The symbols move the elements like this.
lh: te>zs, ba>pg, gi>cn
cj: te>hb, ba>ct, gi>qc
zg: te>zg, ba>th, gi>qq
ns: te>jf, ba>hb, gi>dp
qc: te>pp, ba>rj, gi>zp
ft: te>dh, ba>nr, gi>lb
pp: te>ns, ba>cj, gi>bs
dr: te>gn, ba>cr, gi>cd
hj: te>nl, ba>bt, gi>gd
tc: te>bc, ba>zs, gi>qh
ct: te>pb, ba>fp, gi>ns
pb: te>fz, ba>qj, gi>cj
bh: te>tg, ba>bd, gi>br
qs: te>bt, ba>tp, gi>jd
qq: te>bq, ba>zg, gi>zt
ng: te>dr, ba>jd, gi>cj
bz: te>zt, ba>pn, gi>fj
jd: te>cr, ba>hh, gi>ms
dn: te>dc, ba>lb, gi>dh
md: te>pn, ba>qq, gi>sj
dh: te>hl, ba>nl, gi>qs
qh: te>gz, ba>tg, gi>nr
zh: te>pf, ba>gz, gi>bd
zs: te>jh, ba>zd, gi>br
jf: te>cj, ba>bs, gi>fb
bt: te>gd, ba>qh, gi>cr
nl: te>qs, ba>gr, gi>sd
sj: te>cj, ba>br, gi>zd
pg: te>zd, ba>fj, gi>bc
fz: te>fp, ba>dp, gi>pn
rj: te>zf, ba>sn, gi>fz
cd: te>sc, ba>ng, gi>jf
bc: te>lh, ba>jh, gi>gz
th: te>fl, ba>pp, gi>fb
pn: te>qp, ba>bq, gi>fg
bq: te>jl, ba>lh, gi>md
fl: te>fz, ba>ns, gi>zg
ms: te>ng, ba>qr, gi>zf
ff: te>zh, ba>pf, gi>ft
zf: te>ph, ba>tz, gi>fp
fj: te>sb, ba>ft, gi>jh
tz: te>jf, ba>sd, gi>fz
zp: te>th, ba>qc, gi>jl
lb: te>jt, ba>gz, gi>gz
gz: te>cn, ba>tc, gi>ff
cr: te>gn, ba>qs, gi>ng
ph: te>sn, ba>hs, gi>qj
qp: te>bs, ba>ct, gi>bz
bd: te>mj, ba>fj, gi>jt
hl: te>bt, ba>dn, gi>bt
br: te>tc, ba>lh, gi>pf
jl: te>fb, ba>nf, gi>pn
zt: te>md, ba>qp, gi>tc
mj: te>nr, ba>zh, gi>bh
qr: te>lb, ba>gn, gi>sc
dc: te>gr, ba>jt, gi>hl
lm: te>cd, ba>ms, gi>tz
hh: te>qs, ba>hj, gi>tp
fb: te>zg, ba>ns, gi>qp
jm: te>lh, ba>sj, gi>zs
sc: te>ms, ba>dr, gi>bg
hs: te>qs, ba>lm, gi>zf
nf: te>zp, ba>pp, gi>bq
nr: te>ff, ba>pf, gi>tg
gd: te>hs, ba>dn, gi>gn
dp: te>rj, ba>ph, gi>pb
sd: te>lm, ba>zf, gi>sn
fp: te>qj, ba>rj, gi>bs
cn: te>br, ba>bc, gi>zh
tp: te>dh, ba>hs, gi>bg
gr: te>lb, ba>bh, gi>hj
hb: te>bs, ba>pb, gi>fb
gn: te>hh, ba>bt, gi>dr
jh: te>pg, ba>fb, gi>tc
pf: te>qh, ba>cn, gi>dn
fg: te>bz, ba>md, gi>jm
tg: te>jt, ba>qh, gi>gr
bs: te>ct, ba>fz, gi>ns
bg: te>bt, ba>qs, gi>ph
zd: te>jm, ba>jt, gi>lh
sb: te>ns, ba>zp, gi>pg
jt: te>bh, ba>jh, gi>dn
sn: te>cr, ba>tp, gi>sd
qj: te>dp, ba>zf, gi>ct

In the rows, 474 stands for zero.

The rows follow the links: the fewer symbols apart two elements are, the more alike their rows tend to be.

Name the element of each row.
320 627 396 414 291 544 451 524 596 592 530 767 337 384 412 429 710 501 398 436 409 489 507 530 478 318 370 579 572 537 672 576 376 282 374 352 719 286 691 710 423; element gd
427 471 307 651 948 471 494 353 321 485 582 329 550 444 410 596 404 257 184 505 502 499 544 467 586 224 598 645 505 516 435 387 560 500 451 241 490 479 437 335 525; element tc
327 508 366 615 857 496 556 501 440 394 470 378 509 396 379 478 450 220 233 397 519 431 472 383 524 239 602 628 481 364 381 336 531 348 344 240 493 562 321 336 690; element br
454 239 589 382 385 605 413 646 637 618 511 523 496 652 488 493 443 538 524 440 398 537 253 455 525 558 369 337 278 266 403 385 589 287 499 349 59 566 541 509 680; element cj
494 586 360 398 384 610 381 420 383 606 579 689 324 348 447 545 628 459 531 474 501 386 519 480 515 382 351 542 544 634 820 736 311 316 519 360 770 305 571 697 347; element qs
705 244 507 454 441 541 321 505 587 557 500 384 551 624 543 386 396 781 447 516 247 420 516 781 396 565 530 522 363 437 499 583 598 764 656 518 200 453 637 385 536; element fb
294 666 592 548 436 269 666 733 579 360 402 411 417 489 428 346 510 534 196 387 410 665 533 587 369 546 582 536 538 496 230 269 461 671 190 461 610 400 480 536 487; element jt
546 497 722 268 363 597 451 476 457 487 319 383 426 756 627 573 358 500 749 615 579 432 334 466 418 410 425 442 349 384 363 547 589 378 590 615 130 540 648 419 571; element fz
252 583 253 503 816 305 467 688 446 421 393 427 445 436 419 450 473 316 260 506 431 559 408 407 354 441 729 582 383 393 445 364 543 516 405 233 414 639 437 523 716; element zd
437 663 602 360 447 500 564 475 319 386 225 382 337 556 619 505 451 344 865 529 746 347 345 296 322 487 482 410 312 498 467 618 356 410 555 662 444 478 412 505 578; element zf
485 396 696 315 447 666 408 566 556 595 433 443 424 744 544 593 401 465 596 560 552 496 280 490 557 336 319 446 336 394 359 457 598 255 546 438 103 510 709 501 573; element pb
378 517 213 556 909 424 483 551 366 421 498 373 475 376 384 535 462 235 276 525 468 490 467 376 432 372 657 585 396 436 540 381 565 463 484 200 455 651 342 398 701; element lh
317 500 263 501 946 390 458 613 404 426 465 415 473 411 410 518 464 252 256 511 485 527 449 444 403 342 699 580 417 425 505 393 544 462 443 186 435 620 433 438 718; element zs
340 856 505 381 257 510 530 587 459 439 437 567 238 399 461 384 644 504 447 516 432 394 515 532 352 404 461 569 551 642 601 611 313 474 366 521 839 368 551 705 410; element nl
425 495 338 573 868 287 406 625 323 507 565 232 452 499 481 516 359 440 226 503 411 570 578 604 378 596 580 555 431 695 519 464 484 784 544 306 478 485 463 532 499; element jh
399 289 312 569 466 504 417 436 566 642 580 813 462 289 419 494 613 495 645 308 626 514 433 415 505 442 373 416 514 550 779 610 292 218 585 342 547 271 502 616 412; element cr
301 613 674 618 381 299 688 623 611 276 401 390 498 463 439 322 482 518 278 401 496 600 528 502 438 487 543 515 566 470 155 218 457 621 188 569 666 404 398 419 490; element bh
358 178 363 677 511 302 444 475 617 511 466 716 579 351 462 431 504 531 741 251 773 590 391 405 381 598 515 297 516 469 566 461 278 370 559 517 450 268 422 529 436; element sc

Each walk starts at a row. The symbols on each line, taken left to right, move it on to the next element.
Each answer is a row, close to the row of the element it stands for.
---
428 531 752 694 442 434 706 399 532 284 519 286 563 439 451 438 397 428 359 385 537 491 596 451 604 478 428 481 593 505 172 212 429 598 312 608 688 294 277 326 368
ba ba te ba ba te gi 453 451 328 624 949 480 464 481 276 510 627 260 477 463 463 589 365 293 260 502 473 467 547 492 495 383 545 630 406 597 542 452 503 591 586 174 499 472 360 411 545
ba ba gi ba ba ba 493 638 699 269 367 637 535 533 359 436 326 327 339 629 622 515 402 353 819 576 574 307 318 310 419 490 408 378 214 375 449 583 460 371 565 576 318 554 397 489 614
---
389 683 471 369 227 464 491 636 591 517 522 685 340 474 408 408 670 548 233 456 324 576 515 617 493 350 387 599 610 557 528 511 412 348 255 376 686 344 705 702 410
te ba te ba te ba te ba 549 527 447 529 602 242 400 533 274 523 607 247 479 554 472 613 315 505 336 568 455 682 648 557 447 766 393 436 507 774 491 396 481 843 525 457 486 467 436 567 295
gi gi gi te gi te 517 418 689 688 605 619 653 231 411 371 608 263 541 450 443 536 382 352 343 398 517 417 582 361 707 321 369 531 571 518 311 265 475 441 406 480 681 340 253 293 335
---
501 670 593 328 507 596 507 445 284 460 331 401 254 582 598 555 438 291 827 590 665 307 365 325 404 365 427 486 319 560 590 661 397 373 652 587 483 449 509 525 511
gi ba te ba te te 386 573 404 426 307 600 444 512 559 629 611 775 359 390 397 476 702 495 362 426 366 493 517 516 549 282 324 538 614 574 709 569 386 224 372 328 724 308 657 690 385
ba gi gi ba ba ba 400 497 643 651 544 622 667 299 528 392 579 435 537 457 403 496 492 391 231 353 468 396 566 445 678 226 363 631 588 426 321 304 504 309 280 426 690 286 370 323 421
---
367 187 411 681 489 275 488 548 616 525 414 666 581 385 500 415 483 572 739 260 752 589 362 429 323 655 584 315 444 452 508 463 272 435 577 553 375 248 402 468 487
ba gi gi te gi gi ba te 562 312 659 322 403 592 361 540 528 613 494 422 471 780 577 541 372 593 558 563 458 539 331 583 530 489 321 387 378 401 372 452 601 398 553 462 32 484 734 463 542
te ba gi te ba te 489 533 718 272 453 640 456 498 357 517 349 384 353 720 592 602 371 359 723 579 675 466 302 412 454 312 345 447 311 465 402 528 528 269 576 508 209 495 670 484 574
---
533 369 677 319 459 576 386 565 539 634 453 453 426 806 527 671 375 508 566 580 525 604 318 543 560 371 320 405 354 443 377 441 626 345 543 442 62 518 743 497 528
ba te gi ba ba gi ba 480 517 724 277 426 692 471 551 399 551 389 357 335 741 580 603 361 383 717 598 599 439 269 441 458 364 354 454 280 461 387 523 542 300 584 509 195 482 646 487 607
te te te te ba 515 690 391 364 416 639 424 392 270 573 526 546 264 373 511 547 555 377 591 526 500 346 525 450 471 392 364 535 473 695 769 755 316 372 581 472 762 389 559 675 383
---
701 381 258 461 477 470 366 245 535 361 377 553 636 417 538 383 505 606 496 475 351 305 581 607 422 334 724 603 617 342 468 603 599 633 569 677 437 582 610 238 497
gi te gi ba ba gi 455 458 432 657 866 663 578 352 338 422 644 298 508 410 395 547 406 220 288 425 500 355 515 369 658 249 481 617 466 446 429 355 525 385 468 256 594 439 264 329 532
gi gi ba gi ba gi 624 362 458 298 430 335 251 330 453 552 498 535 623 665 483 682 376 606 489 666 502 668 487 548 596 504 377 389 653 524 404 438 619 528 490 605 225 683 747 410 326
---
492 217 626 454 425 457 414 672 640 549 424 467 544 650 598 469 350 704 666 420 555 549 315 620 338 605 500 360 304 408 399 477 498 544 603 522 79 336 583 499 591
ba ba ba ba te 475 711 487 373 437 518 546 461 275 390 298 413 305 436 562 464 486 330 852 529 651 275 445 310 311 524 527 451 313 577 604 693 308 459 578 598 636 453 377 520 485
gi te te gi ba gi 581 285 658 402 439 582 342 607 581 660 521 332 454 784 555 440 375 669 498 531 368 469 392 679 455 569 366 438 313 462 439 564 590 545 635 443 83 444 644 511 561
